67,48,-115,-303,-80,72,71,-160,54,181,373,-196,123,-64,-75,32,159,-18,-210,-168,355,-107,-209,-277,-290,-22,79,5,220,143,81,141,8,-215,-286,-77,67 | zezar
-157,-236,-95,-358,27,-117,17,-106,-493,-168,-266,-192,47,-54,109,14,57,-11,64,-180,-28,25,-52,-98,-114,88,42,-223,266,-234,166,246,-312,52,-161,271,-185 | vonad
22,29,-37,196,-21,-261,-78,12,-498,130,-167,-1,-90,64,-54,280,32,158,-30,-551,-33,35,-225,-181,108,-58,304,-109,63,18,164,244,135,-346,12,-20,-216 | ruv
173,291,14,59,-71,432,50,-272,560,-77,243,73,379,72,326,-38,256,41,-139,79,130,-105,-56,-160,-110,-256,349,-45,-73,-76,135,109,47,166,-86,-5,156 | pib
156,35,-45,-63,-26,324,-37,-526,237,-276,-80,84,64,21,72,-100,286,3,-90,172,-21,73,254,-261,-229,-147,70,68,-137,-30,-52,127,-75,357,-253,208,99 | vonad
197,171,17,-75,-228,109,46,-98,24,117,231,63,-98,-8,-89,142,-22,92,110,-374,73,-104,-87,-19,-18,-140,196,-229,308,-4,236,-56,76,-230,127,-71,145 | zezar
42,172,77,-144,-234,-304,246,-131,-187,99,144,25,-143,67,-34,141,-193,-5,159,-283,-9,0,-45,107,58,-111,-3,-244,243,-84,56,11,209,-450,211,-87,327 | pev
-128,-157,-5,170,-10,-364,108,-178,-187,47,-153,-132,-202,177,-210,-71,114,-28,-17,-6,27,35,389,-37,225,-222,-390,97,-63,404,-201,23,227,-180,24,-55,129 | vonad
136,287,-79,35,-349,91,78,-541,607,-174,71,-76,11,203,65,154,30,137,-10,90,196,-73,12,-117,-74,-57,44,33,85,139,-47,171,86,-198,-68,18,297 | Kud
15,49,-25,-25,102,-114,-112,-125,-5,-344,-285,34,-35,-103,230,-71,-58,78,-147,203,-356,190,250,8,-362,122,50,63,-52,72,2,190,18,68,-149,110,-144 | zezar
87,141,110,1,111,15,-22,397,21,-6,44,39,-162,110,-2,44,-124,-77,-135,37,305,-38,-189,-28,106,-53,-96,-8,-2,38,-27,-29,-56,76,-88,47,-92 | pev
105,-58,-120,-98,166,7,-33,372,204,-252,502,-94,249,-310,-113,-246,-22,-246,55,-55,60,-84,-49,-56,-140,-129,-207,-22,-97,12,-105,-166,-158,163,-55,-71,-57 | pib
-181,50,98,29,-106,-167,135,-178,-233,-108,-111,-49,-149,108,299,-14,-43,-12,112,203,-161,-91,125,-183,-147,-96,39,-12,108,-224,20,-17,10,-121,7,-118,176 | nozuk
145,125,-96,-75,-142,207,82,-768,313,37,-212,-122,236,343,-40,158,306,71,-111,206,186,19,301,-150,-351,-108,18,309,-85,390,59,-200,234,185,-199,92,-186 | Kud
99,-189,132,215,174,-136,-76,225,5,54,-129,28,-276,110,-28,59,-70,-171,-264,35,-141,56,78,120,209,-66,-359,172,-220,335,-167,-358,159,37,12,-153,-193 | ruv
60,232,29,76,153,25,24,2,397,65,-79,56,90,110,190,-18,70,-53,-141,270,-50,239,309,-296,-156,34,101,289,-184,178,-170,-456,156,344,-71,-116,9 | puvim
-484,-118,-148,-10,167,16,20,85,8,60,45,-296,264,-95,291,-119,294,-156,-209,148,69,107,-19,139,-64,102,157,85,110,204,-190,-75,84,417,171,369,-45 | pev
-165,32,57,-14,-140,-48,-22,-49,-50,33,152,-1,-176,-3,-8,152,-213,17,176,-237,18,-103,-271,34,71,-125,46,-162,271,6,127,-49,94,-267,76,-263,56 | vonad
70,200,-71,12,-67,-275,285,-403,-14,225,-187,28,281,74,-190,153,-27,152,121,-61,-25,-14,362,-137,101,-20,117,-72,179,87,110,117,57,-241,55,-99,-2 | zezar
-212,-13,36,232,-68,-150,132,-39,-345,-32,-26,12,-311,61,18,94,-96,5,31,-66,-57,-65,93,96,28,-80,-42,-159,156,44,29,45,140,-204,210,10,67 | fito
145,145,13,-63,-105,63,83,-33,-95,167,225,70,51,73,-133,277,-70,67,-4,-114,198,-118,-345,95,151,-164,125,-205,169,-82,201,7,63,-195,122,7,127 | pev
213,-28,53,-93,-45,164,149,-559,175,90,24,125,171,247,-39,196,180,17,-84,348,-277,-3,195,-58,-229,-178,-32,-71,22,420,48,87,78,-42,8,27,-213 | zezar
335,318,-157,82,101,19,205,-338,324,79,-79,91,11,-53,-285,50,127,84,63,-141,137,4,562,-307,-154,-170,48,-148,14,330,101,-81,85,59,-67,-52,189 | Kud
55,-150,91,-222,68,38,-212,177,226,-108,-109,-30,2,70,169,76,-66,-34,-99,145,-72,36,68,127,147,37,-290,157,-140,109,-86,-425,-37,208,-20,-25,-221 | pev
-26,129,-110,453,-82,-38,125,144,173,60,-48,-41,-133,134,-102,150,95,-39,-80,30,114,43,269,-22,-43,-109,60,239,-47,114,-67,-360,237,217,94,55,-58 | ruv
432,468,-233,67,-24,294,270,-340,424,105,112,140,522,-27,-148,267,221,69,26,-160,338,-239,138,-194,-152,-221,514,-236,190,-11,238,113,-33,189,-36,161,-21 | Rud
-26,-85,-2,-129,-135,-145,91,18,-149,82,65,-96,-46,-73,-41,106,-32,11,141,-132,-33,-9,-152,-17,64,74,-96,-189,98,7,109,164,-89,-322,95,35,-76 | Kud
-247,5,18,-139,-248,13,-120,-120,-15,30,-187,-150,133,194,-16,73,180,75,161,146,223,26,-229,46,-93,-163,99,97,-48,-4,138,-40,-18,351,-56,285,-161 | pev
308,77,-385,-36,177,188,-11,-323,392,-39,142,-27,615,-399,-54,171,310,-114,151,-83,-118,-81,392,62,-158,-118,176,40,-8,158,-12,-1,5,449,12,7,-45 | Rud
-1,17,96,-56,-121,-62,196,-138,-59,253,155,-19,60,-61,-24,-21,68,-155,311,101,-77,-134,-87,54,-28,-74,16,-255,227,33,221,-26,-50,-200,141,-101,139 | fon
88,277,104,78,-248,61,-48,-39,241,22,99,66,-134,95,50,115,-107,130,142,-94,58,-52,-155,100,-128,-111,133,-152,44,122,166,24,119,-73,179,33,63 | ruv
32,-9,131,-123,-33,280,52,-538,613,109,112,104,-57,105,64,41,168,-34,-94,237,-225,77,176,7,-23,-243,-14,-36,-39,616,81,-45,174,232,-40,-133,121 | fito
-371,-212,-51,28,22,-92,-159,-25,-83,-215,-286,-169,-56,41,270,136,146,-76,-175,172,-148,187,142,-30,-155,-75,-150,200,-138,223,-235,-95,81,320,-63,147,-246 | nozuk
366,128,0,-260,-18,149,133,-411,899,239,322,62,111,56,-326,95,166,-35,131,103,-83,104,-99,28,113,-242,0,-90,-49,451,180,-208,111,43,33,-103,252 | Doto
46,81,-23,1,-141,126,-68,-35,96,37,66,-82,15,-34,225,141,33,-37,114,-192,42,-89,-170,64,-136,-37,196,-85,186,-95,122,8,37,28,35,-38,44 | nozuk
82,-47,-64,-383,-118,154,-5,-299,407,46,110,-93,157,-188,113,104,143,-29,-198,-10,-28,216,-5,-37,-15,64,64,188,-35,237,-1,129,152,162,-262,-19,38 | puvim
174,265,65,38,-154,340,4,-262,608,22,126,69,-29,190,147,84,248,-34,-46,105,293,-145,-129,-117,-32,-90,206,53,-74,52,102,-184,66,6,-126,23,204 | fon
326,110,61,276,-22,-5,-81,-86,239,146,-7,93,-341,178,-399,77,14,51,-1,-54,165,-49,94,225,173,-74,-153,115,-144,281,183,-232,164,107,106,177,-78 | vonad
4,29,-68,392,52,-62,51,345,-163,6,-198,-29,-136,-80,29,146,114,-79,-195,86,13,152,-104,-34,39,-182,13,111,-310,-28,-133,88,79,254,41,159,-62 | pib
-142,-162,-267,-19,65,-128,240,-364,8,-208,86,-60,135,-330,70,78,125,-44,-95,146,-504,-72,347,-304,-224,75,64,-43,136,233,-161,319,-154,-266,-83,-179,-12 | Rud
132,236,3,-51,55,210,-76,-301,852,-49,342,57,-207,10,-24,121,37,-94,-139,216,39,30,-217,104,-112,-262,88,209,-182,548,59,8,283,299,-192,-123,253 | vonad
-254,-20,-68,180,-23,40,-257,14,-118,-268,-252,59,-72,-58,31,180,-86,126,-18,-49,79,-56,-182,141,136,342,53,63,43,-145,-42,149,-134,-230,15,216,-379 | vonad
-79,-49,109,-122,-173,-154,13,-69,-128,107,205,74,-81,51,57,256,-129,-29,253,-45,-117,-70,-374,132,180,-46,21,-181,74,-189,62,152,46,-295,150,-95,98 | fito
-115,139,2,213,-207,25,-59,-192,-54,-164,-99,-42,-321,44,209,96,101,106,42,-255,-59,-4,4,-45,36,-167,223,-32,149,-98,159,-74,144,-137,88,-38,261 | pev
43,147,-92,69,-207,65,-136,-346,494,-316,83,100,-28,188,2,225,57,146,14,-203,184,-114,-117,178,255,-137,140,140,-235,-172,15,215,184,-177,-151,25,285 | nozuk
199,128,40,-91,-33,261,-110,132,430,12,-123,-32,-80,18,29,162,11,-82,-87,37,249,147,-92,9,75,38,-145,71,-82,279,42,-365,-53,197,-93,-1,-72 | pib
-88,163,84,362,-36,5,-161,-2,-86,-244,-266,156,-59,255,170,41,28,0,-170,78,31,37,377,67,-121,-121,-4,285,-106,-51,-1,-247,125,290,-83,34,-170 | fito
202,89,-158,164,-82,14,267,-263,417,81,67,122,318,-218,10,183,148,-147,82,98,-228,-39,220,161,106,-63,267,118,-165,199,-54,159,256,38,26,-72,135 | vonad
-236,-126,-189,287,37,73,-54,281,-541,-88,26,-56,-44,71,14,202,246,-4,-316,-240,138,-46,-196,-287,-164,-125,229,-29,108,-80,-70,231,-148,-22,-113,159,-202 | nozuk
58,-171,-85,-56,-50,-246,126,-117,-242,188,175,74,157,-87,-259,122,33,-70,55,65,-268,15,11,122,-35,27,-12,58,-13,-22,-63,163,126,-221,18,-48,-28 | fon
-77,-12,6,-192,-78,29,10,-357,402,-172,-19,36,-24,16,216,97,-27,95,-61,47,-249,196,-14,-213,12,-52,123,69,-199,105,-134,132,197,-61,-169,-183,180 | Doto
-31,-142,32,103,-216,-328,46,-403,-339,-160,-177,49,-59,203,-208,153,-21,-8,45,-146,-162,-32,414,122,397,65,-347,233,-74,34,-190,14,-22,-230,161,101,-133 | ruv
-152,-35,108,-6,-79,-176,215,147,-407,304,34,-89,-65,8,-36,-12,-95,-57,10,10,173,-40,-342,-62,79,-163,-11,-217,87,26,19,86,137,-230,58,-117,152 | Rud
-26,116,-71,128,60,170,61,-452,166,-229,-194,176,73,10,15,169,122,-132,0,212,-109,-103,156,-61,-216,99,59,101,-58,-80,-76,96,-244,169,-97,149,-284 | Kud
-117,93,-39,170,-139,-230,95,-339,-68,-253,-232,77,-200,-108,-50,72,26,41,53,-51,-124,48,381,87,115,-72,-36,-78,152,35,36,320,137,-256,-33,84,169 | nozuk
-107,-19,-99,87,-95,-127,-5,61,-187,-99,80,10,-82,35,43,149,-65,80,-33,-268,-38,-109,-155,17,-77,-55,127,-99,17,-96,-74,149,91,-308,48,-73,48 | Rud
256,40,78,-254,4,-122,89,-256,51,-109,-7,83,-84,-84,114,157,-141,-65,-292,0,-261,-33,-47,76,-122,9,7,-57,86,285,10,202,48,-118,-84,27,-103 | fito
-189,60,-5,49,-261,-123,160,-92,-238,-33,26,1,-70,-212,-2,111,-108,71,121,-160,-97,-134,54,-125,-160,-70,88,-389,375,73,180,134,-52,-291,164,8,-85 | Kud
6,-35,-141,-488,151,195,-52,-104,263,58,14,-209,307,27,78,208,115,-23,-162,174,252,134,-128,134,-83,-143,-160,47,-100,356,-22,-85,91,332,-132,42,47 | pib
-140,114,130,0,-288,-102,85,-53,-73,82,-100,-43,-245,237,185,95,-120,75,197,-43,40,-79,-20,50,-147,-23,-16,-132,152,64,67,-33,163,-317,142,-102,79 | Kud
32,296,-8,52,-28,-40,122,-75,351,109,237,108,-23,-4,-69,56,59,35,57,-25,-67,63,-224,-120,-156,-203,310,-107,-118,250,-22,323,113,-57,77,4,225 | nozuk
-26,272,13,-101,-71,218,10,-34,502,8,213,82,234,107,257,289,59,-66,-140,60,279,-66,-296,205,104,-97,84,-106,-82,144,32,271,-69,25,-21,29,195 | Rud
-185,21,-42,-33,-61,64,-48,-49,11,-160,35,-27,-141,1,162,161,15,67,122,-128,-61,-195,-279,66,-58,-48,184,-161,39,54,145,115,-67,-216,88,-24,-24 | Rud
26,-115,141,-121,-14,-112,-70,-201,-148,-177,-1,118,-309,-14,-64,100,-132,-13,-104,36,-72,-74,-73,67,151,25,-190,46,-92,-17,51,156,90,-185,-155,33,-134 | Doto
44,-57,-64,-157,-1,-33,223,-253,80,139,106,73,63,15,-122,191,167,-36,-48,260,-245,35,-299,-5,-44,-63,207,36,-90,38,-19,223,83,-204,-35,54,27 | zezar
-163,-22,-16,123,88,-230,33,206,-67,-108,-8,48,-105,-155,-115,23,-27,-29,-17,-11,-127,88,455,-152,74,-239,-158,24,-56,292,-67,-236,151,159,37,-86,-112 | fon
-89,-33,83,-56,-162,48,-92,55,-85,126,130,-20,-258,60,5,249,-172,127,155,-99,113,-69,-432,88,193,52,-50,-195,164,-15,164,-30,63,-480,128,-185,77 | fito
136,33,94,-137,-143,-99,111,13,-95,211,162,-12,-62,84,77,192,-7,-20,169,-72,-65,-104,-229,101,98,-202,26,-187,36,125,70,-79,223,-286,248,-108,163 | pib
131,-26,56,-103,197,11,15,52,7,77,121,33,-116,-44,-260,74,-52,-129,-286,37,65,-61,-49,5,51,52,-318,-28,207,295,39,-258,-165,-82,18,42,-328 | Kud
-110,-38,31,142,-11,-330,138,-493,-244,-111,-400,113,25,-41,32,44,-115,43,-35,242,-324,-52,351,50,87,86,43,35,-24,78,44,278,119,-179,-123,-69,-11 | fon
135,216,-199,230,-194,327,-82,-354,287,-26,-36,-97,66,15,-62,233,206,174,-114,-271,387,61,84,-64,-20,78,226,6,146,54,175,263,5,195,-62,337,-77 | fon
407,80,49,178,-31,-29,-1,-102,378,-22,-77,28,-174,-46,-101,-36,-20,-52,147,-115,-94,39,148,81,223,-61,0,33,-73,176,159,-44,183,62,-41,-73,69 | Doto
-73,-117,47,73,-142,-31,93,-230,-166,-32,26,-39,-214,20,88,136,-21,-79,45,-1,-47,-56,-227,40,155,-43,-13,-165,102,-223,7,172,10,-61,78,98,119 | puvim
445,10,-66,-177,81,185,-32,-435,496,-230,99,26,-8,-144,-59,58,136,-153,-140,176,-75,-89,82,-74,-65,2,-151,9,-21,277,-10,-59,-145,33,-213,39,60 | zezar
37,69,26,188,-53,-244,-64,-106,-316,-25,109,139,-9,-2,-17,101,-152,-26,110,-321,-197,-53,178,181,-3,-121,-7,-24,134,-176,-4,77,191,-136,144,-174,38 | fon
191,-80,-75,-331,-109,235,149,-639,-11,244,-28,37,86,163,-188,391,309,129,-186,19,6,81,165,-316,-204,-201,54,-212,199,273,161,29,16,115,-113,199,-186 | Rud
172,68,-95,-339,111,68,75,130,388,-139,306,-88,73,-145,-29,-50,34,-56,-90,-207,137,-220,-29,-383,-249,-114,7,-189,133,241,39,48,-308,-63,-241,-105,-130 | zezar
7,61,-65,-57,-51,98,-41,60,32,-32,208,-147,97,-3,204,31,16,73,127,-36,111,-155,-78,-196,-281,-134,158,-111,109,50,103,-150,90,-18,17,-135,27 | fito
-300,-136,-273,21,54,-185,114,224,-439,-151,-207,-453,272,58,451,-91,247,-12,129,-122,99,-155,83,-490,-406,128,388,52,5,-250,-107,-28,-150,137,-55,210,-223 | nozuk
92,-90,-43,177,175,136,123,207,209,133,59,-40,355,-293,34,-14,120,-317,22,274,86,-85,-1,-28,213,72,-69,0,-207,94,-145,-267,-131,393,103,92,-193 | puvim
50,-43,-24,7,-48,-62,183,-129,-207,24,338,-44,-92,-111,9,106,52,-199,208,-153,-100,-235,-5,-160,-120,-155,36,-284,298,-97,139,-91,-40,-144,117,-82,19 | pib
183,190,-128,-415,-172,36,-3,-334,635,-78,147,-90,265,-16,20,206,-51,289,-103,-322,204,115,-35,-256,-62,-90,170,-125,-20,369,157,245,203,-284,-311,-158,81 | zezar
